Each row has a class, written as a number after it.
[-140   68   44  -78 -151  -43   -2 -144 -227 -119  -59   35    1   81
 -109  -72 -184   94   80 -120    2  209  -25  -62  -93 -125  207 -188
  -15 -155 -165  116   35   74 -298]	5
[-106  181    0  -11 -265  -15   28  -17  -94  287  -12   81  -76  -86
   88  125 -129  -76 -131   96   60  -59  151 -196    9   99 -131    7
  -42   77  -49  -69  -98 -177  -37]	5
[ -62   99 -138   47 -207  -80  -58  142   14  151   49  160   77  155
   83  186 -255  -21  -36  -63  136  -83  198  -31 -250  141 -202  -18
  -27   76  -29  147  -65 -389   55]	12
[-124   64  -69   57   84 -133   44   71   22   11 -105  -20  -29  -49
   30    8  174  123 -177   22   26  -28  148   75   17   -7  -42  -50
   42   41   47 -106  -18 -199  -45]	0
[ -56  126  -38    2  -90  -72  -21  -84 -465  -38  146  -15  100   27
  122  160 -235   54  -11  -18   71   23  260   94  -86 -111  -58 -116
   -6  -91 -172  180   34   70   -4]	9
[  99   33  -85  -91   75  102   68 -130   12 -145  -59   96   77  111
   91   -5  -20  136  113  -24   17   -8  127   18 -125  -68   94 -122
   63  -74 -117   -9   23   46   -2]	2
[ -40  -15  108   -5   25   89   -5  -96   14   71  -91   38   55    3
 -144 -283   -3 -107 -103  -15  -93  157  -98   30   70  129  103   38
  113 -102  -43  205  -94   48  -98]	2
[ 160  -62 -396   45   42   30    1   65   -6  -60  186  126  218 -121
  105   82  124 -204  115  -14   28 -198  -66  122 -188  -61   66  -14
  -19   92  -18   -1  -79    9  302]	9
[  89  171  104   66  -93  -22 -132   19    0   19   11  -95 -148 -100
  166  -49  116  -66    6  -80 -100  -26   48 -231  -40  -72   37  -35
  120  -46   94  121  -20 -200  124]	3
[-116  272  -24   10  -77  -36  -23  -93 -220   51  151  -83  -66  -99
   12  126   68 -175  -18   -3   76   79   64 -130   33  -34  114  -27
  -25   45  133  -12  -63   15  173]	1
[ -34   42   53  179   46  -74  -88  -27  -75   32   42 -127   15   13
    8  127 -106  -98  -93  -18   27   53   19  100   78   30  -35   53
  -18  106   42  -15   70   86  120]	7
[-194   74  152   83  -73  -50  -93   13  -71   78 -222   55  -16   30
 -311 -216   76  179 -232    5 -150  120  -28  108   -3    8   61 -178
  132  -80  -69  210    8  -62 -309]	7
[  84  176   50   -9   34 -107  -18   -9 -106    0   33  -68  -90 -129
  159  -18  151   14  -14   80 -113 -126   34  -26  -76  -67  -72   67
  -56   16  156  -56    3 -189  255]	8
[  83   51 -155    4  135  127 -107   99  181  -49 -160   33  -41  134
   59  -54   62  222   33  -59  -60 -281    1   32 -112  -92  -20  -25
   78   80  -55  -63  -17   62  106]	0
[ -67   83   84  -32 -205  -37  -91 -105  -27   47 -289  108 -123  156
 -184  -60   31  123  -95    5    8  197   17 -170  -51   73   99 -216
  167 -100    8  125  -71 -157 -215]	2
[-114  192   82   15 -265 -168   34  135 -202  259  145  140   71   81
  153   98 -354   51    7  -26   42   74  310 -120 -123   36 -285 -160
  173   50  -13  145   38 -273 -286]	5
[-228 -301 -250  102   49  127    6  -27  178 -224  155   79  144   36
   -1   25   22  -21  107  -49 -206   -4  -56  114 -262 -143  112   49
 -172   44  109   14  -51  -73  405]	5
[ 237  -19   44    0  103   19  108 -180  -26 -167  -83   14   43 -115
   66  -26  -85  232  216   84  -98   -1    1   85 -115 -148   26 -127
   29 -106 -170   67  132  102  -97]	6
[-362   56   -4   69 -252  152  -66 -104    1  115   72   95 -143 -128
  -52  187 -212 -370 -180  -62  133   46  302 -158  -11   32   33  131
  -93   -6   46  -54  -70   20  -14]	10
[   8  228  100  115   -9 -188 -147  -20   42  -39   21  -95 -190  153
  -17  107   68    2  -94   20   38  144  217 -131  101  -18    5 -131
  113   33   24  -93  -48  -62 -101]	9
[ 175   -3  -60   27   71   78    0  -72  -39  -57   38   37   32  -67
  125   59   85 -132  109   26  -88  -77  -24   38 -107  -54   46   29
   20  -20   50   35   -3   20  187]	7
[ -73   81   18   53  -85 -199 -143   44  -86    6   72  -51  -64 -116
   -4   99   78 -137   87  -40  -56   80 -125 -137   14  -40  -21   25
  -15  105  191   36 -109 -134  -41]	4
[-255  -46  124  -27  -74   37   48  -89  219 -145 -244  115  -69  -33
 -142 -233   22   90   52  -58 -121  107 -132 -125   -5  -68  200   27
   30 -116   -2  -40  -65   10 -209]	4
[-251   60  340  248  -86  -53 -287  117   58   10  215 -178   21  153
  320 -118 -264 -384  149 -173  171 -102  155  299 -315  -67   90  647
 -230  -44   66  137  -76  233  641]	8
[ 199 -416   88  -13  146   88   43   32  172 -213   -3  -38  -68 -368
  -41 -144  171 -139  230   95 -386   43 -431   13  114 -253  -13   35
   -9  136  189 -160   88  102 -105]	6
[ 225   10   97   20  155 -104 -270  347   31  -42   50 -252  123  353
  127 -182 -148  164 -203  -59  160 -115  313  355 -162   64 -161   64
  101   72 -172  184  209 -111  120]	8
[ -70  148  -25   46  108  -43 -173  -26   56 -137   12  -70  -72  -24
   23  140   54  -35  -61  -55   65   41  181  -36   21   17   11 -112
   64  130  -75  -30 -146   56   38]	7
[ 125 -161   55  225  118  162  -20 -220  216 -253    7 -246   14 -390
 -143  -52 -212 -169   96  -24 -157  -27 -378  182   99 -209  217  322
 -260  131 -141  -12  176  330   84]	9
[ 173   27 -119 -221   84  -35   39  -19 -241  -14  178    6  -21   20
   95   52 -156   79   48   28   53 -102  134  -12  -13   65 -177  -47
   30  -13  -79   37  -15  146   16]	7
[ -68  211   87  -52 -206 -238    9  -44  -54  206 -150  -89 -331  -37
 -171 -209  316  153 -348  101  -93   37   16 -223   70  -74   90  -40
  144  -92  157  -77   66 -213 -212]	9
[ -12  353  -71   30 -253 -268   72 -128 -443  155  235   78  120  106
  -49   53    0   16  -43  -44 -114  -80 -378   80   18  -35   58    1
  -67  191  -43   80   63  -27  244]	6
[  52   85  -35    8 -139  -58  100  -44 -138  129   24 -178 -207  -73
  -97 -102   35 -113 -179   -9 -157   43 -235 -221   99  -69  110   74
   35 -108   74  107   88  -81   -2]	10
[-302  -52  -93  -19 -122  269   92 -240 -118  -89   93  376  192  -61
   44  291 -444   33  121 -177  220   35  356   17 -200  -56  -84 -125
  -34 -151 -318  221 -115  215  -50]	2
[-232  -53  100   82 -340  -78   60  -11   76  169   68  191 -104  -37
  -70  107 -487 -318  -69  -70  198   57  242 -101   31  265 -174  337
 -180  -76    8  -77  -89  -62 -102]	4
[ -37   77  131 -107    6  -64   93 -120  -53 -102 -129    2  -68  -51
  -79 -222  -33  141   11  -27 -152  122  -88  -94  -10  -61   79  -84
   37 -177  -63   58    3   21 -228]	11
[ -61   59  -65  100   63   42  -30  -30   46  -71   61  -45  -84 -184
  -23   28  137  -89  -72  -40  -86  -63   55  -20   -4  -98   39   40
   -5   67  132  -68  -24   -1  208]	1
[ 172  -18  306 -112   -1  135 -114 -226 -145    3    5 -141 -115  -76
   23   30 -276 -193  211  128  133  287  195  -56  131  141   38   46
    2  -95  -30  113  -41  245 -272]	2
[-221  138 -129 -259 -115   44   17 -291 -498  -75  390  197   82 -181
 -180   48  158   51 -216   94  -93  207  324  -44  -86   17   76 -656
  174 -317 -318  404  -29  114  -64]	6
[ 146  -59 -119  -81  167  132   58  -84 -115 -264   83   77  141 -182
  145  109  -32  -10  281   87   31  -19  143   14 -121 -156   17 -184
  -16  -74  -90   -1  -23  186   52]	10
[ -64  374   63  269  -43 -198  162  116    0  121  389   17  181  -25
  249   83 -236 -359  103   18  103  -26  134  119  -44   69 -121  239
 -243  210   48 -223 -104  -75  578]	1
[-221  238  -41   10 -132   34 -106   23 -129   42  -67  227  -25  188
   52  287  -77  162  -52  -26  201 -195  391   40 -174   32  -81 -141
  -75  -97  -70   -8  -28 -109    2]	3
[ -60  168    8   33  -13 -131 -196   17  -49   29   93 -103 -120  101
   76   27   15 -226  -83    4  185   40  213  -64  -19  -50   78  144
    4  109  211 -129   -5  -36   78]	0
[-189    2  191  -69  126  -82  116  -77  322 -138 -284   53  -27  192
  -56 -423  318  190 -117   10  -28  100  -18   26   67  -10  279  160
  -18 -140  -47 -193 -127  -86 -185]	11
[-259  189 -169  -14  109  183 -263   54  275  -81  -35  -49 -214  177
   36  115  248   16  115 -181  118 -113  289 -159  -67  -21  246   -6
  161   61  172 -143 -254  236   95]	11
[-319  -47  134    1  -11   48  175  -90   19  -76 -229   71   94   79
  -87 -141  176   73  155   -7 -126  145 -163   83   62    1  277   93
  -22 -206   61  -38  -83  157 -128]	4
[-113  141 -102   81   12 -203 -112   67   16   75  165 -154  -88   97
  -11   81  180 -112 -121 -120  -44  -50  -60    1   -4   10  -25  191
  -92  195  220 -102  -86  -59  296]	12
[-133 -232 -185  268  322   17  202  -88  269 -392  194   63  280  -11
  -50  265 -121   -6  117 -216  -53    8 -172  461  -26 -190  -33  139
 -157  316 -164 -131  -12  304  258]	1
[-246  -51    0  -46 -125  204 -222   84   84   18    1  255   53  -89
  -69  150 -200  114   -1  -34  157  -52  471   35 -221   53 -196 -229
   42   17 -134  163  -82  -45 -194]	2
[-312 -144   41   52  429  278  214  -72  691 -450 -621 -138  267  462
  -91  -41  173  446  540  -23 -294  214 -189  345 -306  -82  417  -54
  -39 -144  -49 -135  -12  492 -130]	1
[-123   28   28   73  -32   39  -47   77   38  -35  -27  146   28 -106
   54   16 -137  -36   88  -49   40 -139  139   92 -137  -39  -20   69
  -83  -11   18  -38    8  -52  -24]	7
[ 162   37 -184  -89   89  101  106  -96  -28  -85   85  106  -41 -242
   79   83   -2  159   78   36  -45 -175   66  -81    3  -92  -76 -269
  108  -14 -131  -74   75  135   15]	0
[ -70   49   50 -207  -32   30  301 -148 -198  185 -104   28   53  -33
  -92 -430  121  158 -166   53 -229  115 -191  -41  101  -39  132  -30
   78 -154    1   37   78  -61 -219]	2
[-146   -3  181  167   59  110   36  -40  -46   25 -152  -75   45   -4
  -30  -45 -104 -114   -5   27  -82   72 -167  166   97  -55   93  166
  -60  -71  -64   46  -20  203   17]	4
[ 228 -261 -242  166  346   19  207  -17  690   44 -216   26   66   60
    7 -184  757 -232 -331  120 -766 -153 -899   64  -78  -54 -147  185
  179  441  316 -244 -137 -124  839]	10
[-216  194 -264 -273  159   71  111   40  228  -15  -79  250  207   29
   43  -97  -63  354 -234 -122  240 -126  567  -24 -216  202 -219 -284
  160  -38 -477   79 -257  -22 -176]	1
[ -21  141  -12  -31   77   57  -11 -119  148  -90 -292   83  -75  -46
  -70  -82   25  240  -19  -40 -113  -18    0 -100  -33   64   24 -227
  221  -85 -189   91 -119   57 -156]	4
[ -99  316   20   53  -70   54  -46   -3   -5  -57 -146  204  165   34
  197   45 -238  130  172  -60   52 -292  178  140 -335  -42    2   28
  -83  -39 -160   35   25  -30  132]	2
[-121  212   -9  -59 -130  -93  154  161    6  301 -136  117 -100  300
  194  -17 -100  299  -93   50   83 -220  323  -73  -57   98 -171   82
   57 -124   73 -130   48 -334 -177]	9
[  87  163   91   43  142  187   21 -184  155 -106 -254  -68 -125   82
  -52   24  -75  117  101  -92 -140  -45  -49    0  -44 -103  103   -3
  100 -107  -31  -70  142  405   -5]	2
[-220  140  -12   48 -219 -215 -273  123   -6   83  -60   62 -217  349
 -182  109  120  227 -175  -28   47   91  143  -97 -172  -89  -53 -246
  114   99   37   86 -119 -234  -79]	6
[ -95   90   90  150 -243 -144 -187  125 -165  144   76  112  -41   55
  -14   73 -264   16  -26  -15  115   67  306  -22 -123   21 -133 -135
   81   16   27  183    0 -273 -180]	7
[  49  -15  118  -72   63  105   89  -79  266  -57  -57    7 -147  -79
  -77  -70  254   -3  -37   55 -232   37 -242  -17  -32   45   18  -88
   22  -57  -21   37  -56   12  188]	3
[  36  -42   82   83   85  -70 -156   23   53  -49  -76 -189 -144   54
  -34   76   99  -57  -98   -7   56   48  -10   32   91    3    0  141
  -82   37  141  -67   45  -36   62]	0
[-251   -2  164  -16 -164  -94  228  -30  -74  181 -334   97  201   36
 -224 -320  274  445  -95   68 -161  151 -172   34   59   -3  131 -180
  143 -228 -104  136   75   25 -346]	6
[ -54  111  -93  -78  -90   -1  103   16   -2   75  -45  172   14  -34
  171   27  -77   -1 -112  -41   93 -193  235  -51 -172   22  -98   71
   22  -52  -56  -66    0 -146   38]	5
[-241  244  -75   55 -179  -16 -167   71  -25  128   -4  166   32  141
  132  145 -255  100 -115    6  178 -180  452   11 -277   42 -134 -124
  102   63  -89   61  -16 -143   71]	8
[-108   14  108   50    8   -7  -32   14  -44  -19 -149  -27   39  -18
 -201 -259   23  -13 -150  -42  -17  145   -8   41  251   78  140  -12
   -4   30  -76 -109  -62   87 -212]	7
[  69   52   -5  -66   37   97  -65  -59  -22 -189  -52  -12 -179 -141
   38  218   -8  -12  150   10   20  -85   89  -45 -110  -80  -35  -11
  -37  -43   29   -1  -35  133  104]	0
[-163  176 -381  -14  -95   -3  -41  -93 -111 -191  227  338   83 -258
  194  167   40 -361   19  -95  438  -48  576 -267 -128  -27  232 -250
  142 -130  -66 -128 -225  -28  109]	12
[-264  -99  -85  -34 -148  226   49   96   61  149  -53  295  156   18
   26  165 -316   20  -15  -99  150 -228  276   60 -236  101 -240  137
 -118 -125  -33  111   18    1   -6]	3
[ 114   -1 -139 -115   51   37    0   65 -112  -42   35   60   44   62
   75  -76   60  180   11  -46   21 -106  162   20  -91  -92  -12 -160
  132  -37  -48   59   33  -36  -68]	3
[ 153  -20  131  109  -11   34 -182  107  -11   51  -54  317  106 -109
  268   95 -102  -29   75  200  194  -63  329  -27  -69   28 -259 -337
  157   64 -136  -21 -120 -206  -20]	7
[  40   41   86  175  107  187   20 -168  162  -68 -175 -117   25   25
  -50  109   -4  -88   86   12  -90   79 -174   78  127   45  185   46
   -9   15 -101   -6   -5  236   34]	12
[-312   77 -248   40  107  288   12   27  245 -142   79  182  199  175
  142  407 -181   14   24 -234   84 -213  220  163 -340  -48 -109    1
   32   -3 -269  224 -104  185  272]	9
[-429  263  208   48 -227 -325 -116   61  -21   -6 -331 -108 -311  318
 -235 -154  -59  422 -318 -103  -41  173  148 -212   35 -133   26 -103
  209  -36   65  -13   27 -136 -377]	9
[ 139  160  -50   20  115  -10  -68 -111 -204  -46  157 -114  -18  -80
  134   98  -13 -214   -7   69   31  -36  -59   49  120   47   68  -35
   74  142  -33   20  -42   93  198]	1
[-366  221 -311 -119   49  240   10   12 -264 -234  168    1  223 -189
 -259  -42 -101 -154   72 -203   82 -162  127  223  -29  -53  347  124
 -173  -36 -115  -30  -44  594   82]	4
[-165  149   37  -31  -10  -44  -27 -196  -51  -76 -180   89   61   14
 -144 -150   62  102  -35  -37    4  168  -21  -61   58   82  217 -175
  123  -63 -139   72 -141   84 -240]	5
[ -28  -81 -123  -27  -90  109  110   71   86   76  -47  175   12  -72
   18  107  -84   74   59    8   60 -131  196   -2  -89   79 -117   -3
  -34  -78  -15  -19   10 -114 -113]	0
[-163   12  135   -5 -314  -71  109 -127 -297  247  -94   59  -56  -45
 -473 -258  227  100 -211   29 -239  307 -297   22  158   27  229 -153
   64  -74   78  204   41 -158 -404]	7
[-210  224   20   52 -244  -95  -65   93 -107  270   19  122 -104  180
   26  111 -324  114 -181 -104   89 -135  368  -32 -149   37 -240   28
   42  -12    0   43  106 -160 -128]	6
[-26 -51 -79  49 -32 -21  13 -20  -4  70  -8 -25 -27  34  20 106 155 -51
 -61   5  34  29 -33 -32  36 -19  38  43 -22  30  65 -55 -30 -47 110]	6
